Below is a small trained network, with its code and all its weights. Each question gives an input and a class and asks what happens when units are switched off, that is, made to give their printed mean instead of their output.

import numpy as np


def w(rows, s, z=0):
    codes = np.array(rows[::2]) - 128.0
    scale = np.full(codes.shape[1], s)
    scale[-1] = z or s
    return codes * scale


def f(y):
    return y / 2 * (1 + np.tanh(0.7978845608 * (y + 0.044715 * y**3)))


def log_softmax(a):
    a = a - a.max(-1, keepdims=True)
    return a - np.log(np.exp(a).sum(-1, keepdims=True))


def net(x, mask):
    res = np.array(x, float).reshape(1, 6) / 4 @ E
    y = f(res @ A[0][:, :-1].T + A[0][:, -1])
    res = res + np.where(mask, y, B[0][:, -1]) @ B[0][:, :-1]
    return log_softmax(res[-1] @ U[:, :-1].T + U[:, -1])


A, B = {}, {}
E = w([
[128,127,124],'x0',
[211,174,17],'x1',
[115,38,25],'x2',
[129,123,127],'x3',
[255,64,197],'x4',
[131,126,130],'x5',
],0.0074)
A[0] = w([
[34,172,83,124],'N1',
[156,81,31,98],'N2',
[146,181,150,224],'N3',
[14,167,103,119],'N4',
[121,17,63,160],'N5',
[197,225,69,120],'N6',
[221,254,158,187],'N7',
[177,211,79,126],'N8',
[156,60,76,118],'N9',
[170,232,200,164],'N10',
[141,240,180,170],'N11',
[88,169,178,209],'N12',
[191,58,201,253],'N13',
[173,79,139,81],'N14',
[73,119,206,30],'N15',
[101,84,190,223],'N16',
[175,222,168,52],'N17',
[46,110,235,151],'N18',
[15,132,174,200],'N19',
[236,157,55,81],'N20',
[204,225,47,83],'N21',
[78,98,202,103],'N22',
[11,158,116,127],'N23',
[37,139,122,136],'N24',
[172,59,175,143],'N25',
],0.0093,0.0035)
B[0] = w([
[206,151,182,220],'N1',
[120,151,181,200],'N2',
[100,122,66,187],'N3',
[206,144,188,228],'N4',
[14,246,95,218],'N5',
[137,1,132,217],'N6',
[85,107,87,244],'N7',
[139,62,130,196],'N8',
[70,165,135,179],'N9',
[64,201,98,227],'N10',
[110,193,103,223],'N11',
[166,70,84,203],'N12',
[181,224,104,253],'N13',
[138,156,172,153],'N14',
[67,79,139,170],'N15',
[123,84,75,204],'N16',
[35,159,157,172],'N17',
[121,46,88,240],'N18',
[158,109,82,243],'N19',
[85,108,139,219],'N20',
[137,2,197,224],'N21',
[108,39,123,183],'N22',
[180,199,174,227],'N23',
[159,112,121,195],'N24',
[164,153,144,193],'N25',
],0.0061,0.0059)
U = w([
[197,140,63,238],'0',
[137,61,180,4],'1',
[94,195,156,112],'2',
[149,151,185,210],'3',
[219,184,251,34],'4',
[164,146,149,118],'5',
],0.014,0.0034)

Each question gives the input, the list of numbers given to net, and the class t.
The units are the neurons (one row each of A and B). Each row of codes is followed by its name. A weight is (code - 128) times the scale printed after its matrix; where a second scale follows, it is the last column's (A, B and U).
mask holds one flag per neuron, in row order. A switched-off neuron (its flag False) gives its mean, the last column of its row in B, instead of its output. The means were averaged over made-up inputs and are rounded, as every weight is.
A unit's drop is (log p(t) with every unit on - log p(t) with that unit switched off) / (log p(t) with every unit on - log p(t) with every unit switched off).
The circuit of an input: a set's keep is (log p(t) with only the set's units on - log p(t) with every unit switched off) / (log p(t) with every unit on - log p(t) with every unit switched off). Starting from the 12 units with the biggest drops (on a tie, the unit counted first), units are removed one at a time, each time the one whose removal leaves the highest keep (on an exact tie, the one counted first), for as long as the keep stays at least 0.8.
circuit, biggest first: the units of the circuit, biggest drop first
most important unit: the unit with the biggest drop
top k neurons: the k neurons with the biggest drops, biggest first
drop of u: that unit's drop, to one decimal
input [6,8,-6,-3,0,2], class 1: circuit, biggest first : (N21, N6)
input [8,-6,8,-8,8,-6], class 0: circuit, biggest first : (N13)
input [3,-7,-1,6,-3,3], class 1: circuit, biggest first : (N18, N22)
input [0,8,6,-5,4,-8], class 1: circuit, biggest first : (N21, N6, N20)
input [7,0,-7,3,-6,1], class 0: circuit, biggest first : (N12, N19)
input [2,7,6,0,7,1], class 1: circuit, biggest first : (N21, N20)
input [5,7,-8,6,3,5], class 2: circuit, biggest first : (N10, N17)
input [1,5,6,0,-6,-4], class 2: circuit, biggest first : (N5, N2)
input [-7,-4,-7,1,-2,-3], class 0: circuit, biggest first : (N12, N18, N19)
input [-5,-6,7,-2,-8,3], class 4: top 3 neurons : (N4, N23, N1)
input [7,-5,6,-4,8,5], class 4: top 4 neurons : (N13, N25, N14, N7)
input [0,5,8,-5,5,1], class 2: circuit, biggest first : (N5, N9, N2)
input [5,6,-1,6,-4,5], class 1: circuit, biggest first : (N21, N6, N13)
input [5,1,7,5,5,-3], class 2: top 2 neurons : (N5, N9)
input [3,-5,4,-7,8,-1], class 4: most important unit : N13
input [-1,5,0,0,-8,5], class 4: top 3 neurons : (N1, N4, N23)
input [6,-4,1,5,-2,-1], class 0: top 2 neurons : (N21, N19)
input [-3,-2,-7,-1,3,0], class 2: top 2 neurons : (N10, N17)
input [-1,-6,-7,-6,6,-7], class 2: top 2 neurons : (N10, N13)
input [5,5,1,-7,7,2], class 3: most important unit : N20
input [8,-1,-6,5,3,-4], class 0: drop of N10 : -0.2
input [3,-6,-8,5,8,2], class 2: drop of N13 : 0.2
input [-1,6,-5,-1,-4,-1], class 1: drop of N13 : 0.2
input [-6,7,4,-6,-8,-6], class 4: drop of N2 : 0.1
